Here is a tiny trained network, its code and every weight. The questions are about switching its units off for an input and a class, where a switched-off unit gives its printed mean instead of its output.

import numpy as np


def w(rows, s, z=0):
    codes = np.array(rows[::2]) - 128.0
    scale = np.full(codes.shape[1], s)
    scale[-1] = z or s
    return codes * scale


def f(y):
    return np.maximum(y, 0)


def log_softmax(a):
    a = a - a.max(-1, keepdims=True)
    return a - np.log(np.exp(a).sum(-1, keepdims=True))


def net(x, mask):
    res = np.array(x, float).reshape(1, 6) / 4 @ E
    y = f(res @ A[0][:, :-1].T + A[0][:, -1])
    res = res + np.where(mask, y, B[0][:, -1]) @ B[0][:, :-1]
    return log_softmax(res[-1] @ U[:, :-1].T + U[:, -1])


A, B = {}, {}
E = w([
[130,136,116,128,130,138,137,120,123,131,127,129],'x0',
[85,187,148,53,195,68,146,109,112,98,114,123],'x1',
[125,121,122,131,135,132,133,126,124,127,127,126],'x2',
[34,154,24,114,112,108,57,142,167,105,137,130],'x3',
[115,144,167,141,146,174,8,112,39,150,108,125],'x4',
[132,132,130,123,124,128,126,131,129,128,125,133],'x5',
],0.017)
A[0] = w([
[70,113,44,149,80,89,40,133,139,127,132,166,48],'n0',
[193,53,103,134,72,95,247,140,235,96,156,134,56],'n1',
[71,173,138,133,162,137,28,118,32,155,79,113,7],'n2',
[42,143,30,165,112,139,37,130,182,94,105,159,124],'n3',
[13,168,65,42,131,51,162,152,160,89,133,122,119],'n4',
[88,162,54,93,142,56,169,148,211,103,176,149,92],'n5',
[111,204,191,38,253,63,138,73,91,107,62,104,37],'n6',
[75,171,71,42,161,51,188,142,196,75,154,142,108],'n7',
[136,155,107,117,134,74,134,149,142,143,193,113,89],'n8',
[178,129,180,98,179,109,211,106,103,111,60,162,117],'n9',
[193,104,162,210,119,191,87,140,75,161,112,114,144],'n10',
[176,50,25,196,36,155,100,163,188,151,162,128,27],'n11',
[211,109,196,81,167,106,219,116,87,142,114,120,63],'n12',
[87,153,34,139,92,159,43,163,149,95,138,90,41],'n13',
[177,84,202,190,104,176,99,110,67,194,128,159,124],'n14',
[137,128,124,175,82,80,254,172,202,143,192,125,168],'n15',
],0.0089,0.018)
B[0] = w([
[74,161,171,92,224,191,204,140,58,178,102,130,177],'n0',
[94,178,226,85,217,204,181,157,53,182,117,133,222],'n1',
[105,116,56,100,2,48,65,128,214,78,228,128,180],'n2',
[83,130,135,63,130,86,126,139,118,119,205,117,222],'n3',
[178,120,71,221,104,123,85,93,182,108,105,115,242],'n4',
[195,73,66,151,92,164,142,78,170,124,59,119,215],'n5',
[49,169,191,55,190,170,189,208,40,202,192,117,218],'n6',
[177,73,101,162,103,118,91,78,215,88,73,182,237],'n7',
[153,133,138,149,120,123,119,151,85,144,107,118,145],'n8',
[79,146,109,91,91,104,100,177,99,102,184,120,202],'n9',
[160,109,192,127,167,177,175,117,127,157,64,121,214],'n10',
[92,167,73,102,16,42,75,139,184,48,244,119,186],'n11',
[130,123,35,93,61,31,73,81,214,63,181,119,198],'n12',
[130,146,237,72,171,167,189,163,55,176,130,143,176],'n13',
[150,113,187,188,190,196,186,97,146,147,59,162,215],'n14',
[27,162,137,61,132,118,89,156,89,144,234,105,250],'n15',
],0.0097,0.021)
U = w([
[103,135,167,114,135,168,149,147,67,167,131,135,210],'0',
[106,134,77,120,79,67,124,135,151,107,165,135,145],'1',
[198,108,110,225,102,141,139,122,163,129,8,141,2],'2',
],0.015,0.0041)

Each question gives the input, the list of numbers given to net, and the class t.
The units are the neurons (one row each of A and B). Each row of codes is followed by its name. A weight is (code - 128) times the scale printed after its matrix; where a second scale follows, it is the last column's (A, B and U).
mask holds one flag per neuron, in row order. A switched-off neuron (its flag False) gives its mean, the last column of its row in B, instead of its output. The means were averaged over made-up inputs and are rounded, as every weight is.
A unit's drop is (log p(t) with every unit on - log p(t) with that unit switched off) / (log p(t) with every unit on - log p(t) with every unit switched off).
The circuit of an input: a set's keep is (log p(t) with only the set's units on - log p(t) with every unit switched off) / (log p(t) with every unit on - log p(t) with every unit switched off). Starting from the 12 units with the biggest drops (on a tie, the unit counted first), units are removed one at a time, each time the one whose removal leaves the highest keep (on an exact tie, the one counted first), for as long as the keep stays at least 0.8.
circuit, biggest first: the units of the circuit, biggest drop first
unit that matters most: the unit with the biggest drop
k most important neurons: the k neurons with the biggest drops, biggest first
drop when u is switched off: that unit's drop, to one decimal
input [-6,7,-1,-7,-5,-5], class 1: unit that matters most => n12
input [0,3,2,1,8,-6], class 1: 4 most important neurons => (n2; n1; n0; n13)
input [-3,-2,3,-5,2,-3], class 2: 2 most important neurons => (n15; n6)
input [-6,-2,-8,0,2,-7], class 2: 3 most important neurons => (n15; n6; n1)
input [1,-6,-4,0,-2,3], class 0: 2 most important neurons => (n12; n2)
input [-6,-5,0,8,2,1], class 0: 2 most important neurons => (n0; n13)
input [6,-8,-1,3,1,-4], class 0: 2 most important neurons => (n12; n13)
input [-3,1,8,-4,-3,-1], class 1: 3 most important neurons => (n12; n6; n10)
input [-1,3,-5,1,7,3], class 1: 2 most important neurons => (n2; n1)
input [7,-5,-7,6,4,0], class 0: 2 most important neurons => (n13; n0)
input [3,2,-4,6,-4,8], class 2: drop when n5 is switched off => 0.1
input [3,3,-8,-6,-2,-4], class 1: drop when n12 is switched off => 2.1
input [3,6,-4,-1,-1,-2], class 1: drop when n1 is switched off => 1.1
input [-7,8,-2,-6,-3,-8], class 1: circuit, biggest first => (n12)
